Here is a tiny trained network, its code and every weight. The questions are about switching its units off for an input and a target symbol, where a switched-off unit gives its printed mean instead of its output.

import numpy as np


def w(rows, s, z=0):
    codes = np.array(rows[::2]) - 128.0
    scale = np.full(codes.shape[1], s)
    scale[-1] = z or s
    return codes * scale


def f(y):
    return np.maximum(y, 0)


def softmax(a):
    e = np.exp(a - a.max(-1, keepdims=True))
    return e / e.sum(-1, keepdims=True)


def log_softmax(a):
    a = a - a.max(-1, keepdims=True)
    return a - np.log(np.exp(a).sum(-1, keepdims=True))


def net(x, mask):
    ids = ['βεζημσψ'.index(c) for c in x.split()]
    T = len(ids)
    res = E[ids] + P[:T]
    u = 0
    for l in range(2):
        r = res
        for j in range(2):
            rows = slice(4 * j, 4 * j + 4)
            q, k, v = (r @ M[l][rows].T for M in (Q, K, V))
            z = softmax(np.where(np.tri(T) > 0, q @ k.T / 4**0.5, -1e9)) @ v
            o = O[l][rows]
            res = res + np.where(mask[u + j], z, o[:, -1]) @ o[:, :-1]
        u += 2
        y = f(res @ A[l][:, :-1].T + A[l][:, -1])
        res = res + np.where(mask[u : u + 16], y, B[l][:, -1]) @ B[l][:, :-1]
        u += 16
    return log_softmax(res[-1] @ U[:, :-1].T + U[:, -1])


Q, K, V, O, A, B = {}, {}, {}, {}, {}, {}
E = w([
[6,121,54,123],'β',
[143,128,166,203],'ε',
[68,61,112,41],'ζ',
[138,242,156,69],'η',
[173,103,195,127],'μ',
[42,114,122,187],'σ',
[122,105,139,153],'ψ',
],0.015)
P = w([
[243,155,59,151],'0',
[112,106,168,146],'1',
[197,181,48,133],'2',
[87,116,200,137],'3',
[165,159,36,133],'4',
[77,126,213,132],'5',
[149,147,30,121],'6',
[63,132,229,136],'7',
[142,139,27,118],'8',
[51,136,240,134],'9',
[133,142,22,111],'10',
[32,151,254,131],'11',
[127,132,22,106],'12',
],0.0087)
Q[0] = w([
[99,77,97,159],'L0H0',
[41,118,210,147],'L0H0',
[204,105,61,154],'L0H0',
[97,138,187,136],'L0H0',
[87,138,60,162],'L0H1',
[173,186,107,131],'L0H1',
[61,125,251,162],'L0H1',
[220,194,74,210],'L0H1',
],0.012)
K[0] = w([
[68,72,135,82],'L0H0',
[49,240,169,41],'L0H0',
[138,24,139,178],'L0H0',
[102,208,169,148],'L0H0',
[65,185,117,223],'L0H1',
[204,32,108,137],'L0H1',
[243,247,149,101],'L0H1',
[237,28,1,203],'L0H1',
],0.0074)
V[0] = w([
[200,50,41,13],'L0H0',
[77,1,151,99],'L0H0',
[154,157,127,68],'L0H0',
[158,177,150,138],'L0H0',
[142,14,163,102],'L0H1',
[122,213,176,32],'L0H1',
[163,48,130,59],'L0H1',
[106,204,59,78],'L0H1',
],0.0058)
O[0] = w([
[155,110,109,208,127],'L0H0',
[186,33,141,197,182],'L0H0',
[83,159,116,165,163],'L0H0',
[76,221,100,94,88],'L0H0',
[180,66,162,110,67],'L0H1',
[136,208,129,172,251],'L0H1',
[112,149,138,2,67],'L0H1',
[97,238,150,134,217],'L0H1',
],0.0058,0.0015)
A[0] = w([
[106,98,118,173,70],'L0N0',
[211,193,217,166,145],'L0N1',
[89,90,121,28,86],'L0N2',
[134,130,60,100,153],'L0N3',
[94,93,219,81,74],'L0N4',
[127,136,71,142,208],'L0N5',
[180,84,160,203,96],'L0N6',
[108,149,119,176,4],'L0N7',
[76,165,160,165,172],'L0N8',
[112,128,82,107,187],'L0N9',
[176,204,63,162,143],'L0N10',
[169,167,133,171,229],'L0N11',
[162,176,38,120,131],'L0N12',
[255,79,130,71,67],'L0N13',
[141,199,123,113,7],'L0N14',
[136,105,30,93,104],'L0N15',
],0.01,0.0029)
B[0] = w([
[92,123,117,124,170],'L0N0',
[70,203,196,132,203],'L0N1',
[150,178,55,170,226],'L0N2',
[176,108,175,111,182],'L0N3',
[143,74,116,80,204],'L0N4',
[161,116,132,148,193],'L0N5',
[110,139,202,137,183],'L0N6',
[200,158,165,104,158],'L0N7',
[161,169,73,158,253],'L0N8',
[171,173,110,150,193],'L0N9',
[127,5,119,116,193],'L0N10',
[106,91,133,211,188],'L0N11',
[126,16,152,53,177],'L0N12',
[132,254,88,138,185],'L0N13',
[130,52,137,159,184],'L0N14',
[173,174,224,121,201],'L0N15',
],0.007,0.0056)
Q[1] = w([
[121,126,254,118],'L1H0',
[132,67,89,220],'L1H0',
[74,134,198,108],'L1H0',
[75,182,123,60],'L1H0',
[212,232,72,186],'L1H1',
[156,178,147,86],'L1H1',
[150,160,116,188],'L1H1',
[114,84,39,174],'L1H1',
],0.0082)
K[1] = w([
[213,62,28,131],'L1H0',
[114,162,126,80],'L1H0',
[125,26,65,133],'L1H0',
[161,142,138,201],'L1H0',
[85,2,173,112],'L1H1',
[70,135,144,186],'L1H1',
[161,111,181,79],'L1H1',
[187,75,115,128],'L1H1',
],0.0085)
V[1] = w([
[67,156,94,58],'L1H0',
[143,104,54,23],'L1H0',
[156,94,76,101],'L1H0',
[108,113,175,93],'L1H0',
[108,115,202,219],'L1H1',
[170,90,196,145],'L1H1',
[197,42,171,69],'L1H1',
[186,120,125,254],'L1H1',
],0.0052)
O[1] = w([
[132,113,176,3,52],'L1H0',
[85,157,71,138,6],'L1H0',
[156,88,96,99,87],'L1H0',
[122,198,202,166,105],'L1H0',
[144,178,153,238,198],'L1H1',
[192,32,176,101,194],'L1H1',
[78,87,187,21,173],'L1H1',
[139,34,123,137,232],'L1H1',
],0.0046,0.0017)
A[1] = w([
[128,73,50,137,137],'L1N0',
[215,97,160,188,71],'L1N1',
[122,165,186,124,108],'L1N2',
[70,59,152,143,110],'L1N3',
[158,92,129,77,92],'L1N4',
[156,125,110,83,156],'L1N5',
[106,13,123,115,106],'L1N6',
[118,203,112,181,119],'L1N7',
[138,210,207,105,146],'L1N8',
[98,138,199,117,61],'L1N9',
[113,190,143,121,2],'L1N10',
[173,127,234,174,199],'L1N11',
[77,104,152,177,81],'L1N12',
[177,210,117,74,148],'L1N13',
[201,64,206,99,69],'L1N14',
[23,95,106,81,89],'L1N15',
],0.011,0.0075)
B[1] = w([
[234,80,78,166,179],'L1N0',
[26,127,75,193,170],'L1N1',
[147,99,42,182,167],'L1N2',
[175,142,173,161,181],'L1N3',
[116,174,146,168,153],'L1N4',
[128,97,209,169,166],'L1N5',
[199,201,141,14,195],'L1N6',
[129,119,145,2,204],'L1N7',
[176,144,38,131,205],'L1N8',
[148,71,101,146,151],'L1N9',
[131,56,167,150,150],'L1N10',
[46,140,115,74,254],'L1N11',
[177,151,192,179,175],'L1N12',
[108,144,226,190,184],'L1N13',
[15,58,71,122,170],'L1N14',
[178,155,69,210,159],'L1N15',
],0.0077,0.0085)
U = w([
[180,115,75,65,100],'β',
[38,125,159,220,4],'ε',
[159,178,253,185,229],'ζ',
[64,110,221,37,155],'η',
[79,254,89,118,232],'μ',
[146,136,30,250,13],'σ',
[64,73,40,122,43],'ψ',
],0.0094,0.0026)

Each question gives the input, a string of symbols that net reads in full, and the target symbol t.
The units are the heads (4 rows each of Q, K, V and O) and the neurons (one row each of A and B). Each row of codes is followed by its name. A weight is (code - 128) times the scale printed after its matrix; where a second scale follows, it is the last column's (O, A, B and U).
mask holds one flag per unit, layer by layer, with each layer's heads first. A switched-off unit (its flag False) gives its mean, the last column of its rows in O or B, instead of its output. The means were averaged over made-up inputs and are rounded, as every weight is.
A unit's drop is (log p(t) with every unit on - log p(t) with that unit switched off) / (log p(t) with every unit on - log p(t) with every unit switched off).
The circuit of an input: a set's keep is (log p(t) with only the set's units on - log p(t) with every unit switched off) / (log p(t) with every unit on - log p(t) with every unit switched off). Starting from the 12 units with the biggest drops (on a tie, the unit counted first), units are removed one at a time, each time the one whose removal leaves the highest keep (on an exact tie, the one counted first), for as long as the keep stays at least 0.8.
units of the circuit, in order: the units of the circuit, biggest drop first
most important unit: the unit with the biggest drop
top k neurons: the k neurons with the biggest drops, biggest first
top k neurons in layer l: the k neurons of layer l with the biggest drops, biggest first
heads that matter: for each layer, one digit per head in row order, 1 if its drop is at least 0.15 and else 0, layers parted by /
drop when u is switched off: that unit's drop, to one decimal
input ψ ε ζ, target ζ: heads that matter	11 / 00
input σ ψ β ε ζ σ ζ, target σ: top 2 neurons	(L0N2 L1N7)
input μ ψ ζ β, target σ: heads that matter	10 / 00
input β μ ζ η ζ, target η: units of the circuit, in order	(L0N15 L1N8)
input ζ ψ ζ ζ η η β ζ ζ ζ ζ ε ε, target ε: units of the circuit, in order	(L0H0 L1N1 L0N6 L1N11)
input ζ σ β, target β: top 2 neurons	(L0N12 L1N6)
input ψ ε ε, target ε: heads that matter	00 / 00
input ψ ε ε ε σ ζ η, target η: most important unit	L0N12
input σ ζ σ ζ ζ ψ η σ σ ε η, target σ: top 3 neurons	(L0N12 L0N10 L0N8)
input ζ ε ψ ε ζ, target ε: heads that matter	00 / 11
input ε ζ ζ ζ ζ ε μ ζ ε ζ β ψ, target η: top 2 neurons in layer 0	(L0N4 L0N2)
input ζ ε ζ σ ζ, target σ: top 2 neurons	(L0N13 L0N2)
input ψ ε ζ ζ η μ ε σ ζ η ε ε, target μ: top 2 neurons in layer 1	(L1N7 L1N8)
input ζ σ β β, target σ: most important unit	L1N15
input σ μ ζ β σ ε ζ η β σ σ σ, target μ: top 2 neurons in layer 1	(L1N7 L1N8)
input ζ μ ζ ε ζ, target ε: top 2 neurons in layer 0	(L0N15 L0N13)
input μ ζ η σ μ σ β σ σ β μ ζ η, target σ: top 3 neurons in layer 1	(L1N7 L1N6 L1N11)
input ζ σ ζ ζ η ζ ζ ζ η β ψ β, target μ: top 2 neurons	(L1N7 L0N8)
input μ μ ψ, target ψ: top 2 neurons	(L1N14 L1N1)
input ψ ζ ζ σ ψ ζ σ μ σ σ, target ζ: most important unit	L1N3
input β ζ η ψ ζ σ σ ψ, target μ: top 2 neurons	(L1N7 L1N8)
input μ μ ε ζ σ σ σ σ ε ζ ζ, target ζ: top 2 neurons	(L0N15 L0N2)
input μ β ε β ζ ψ, target η: top 2 neurons in layer 1	(L1N6 L1N11)
input σ η ζ ζ ε ζ ε ζ ζ μ η, target ζ: drop when L0N8 is switched off	-0.1
input σ η ζ ψ σ ε ζ ζ σ σ, target μ: drop when L1N7 is switched off	0.2
input ψ ζ η η μ σ ψ ψ, target μ: drop when L0H1 is switched off	0.1
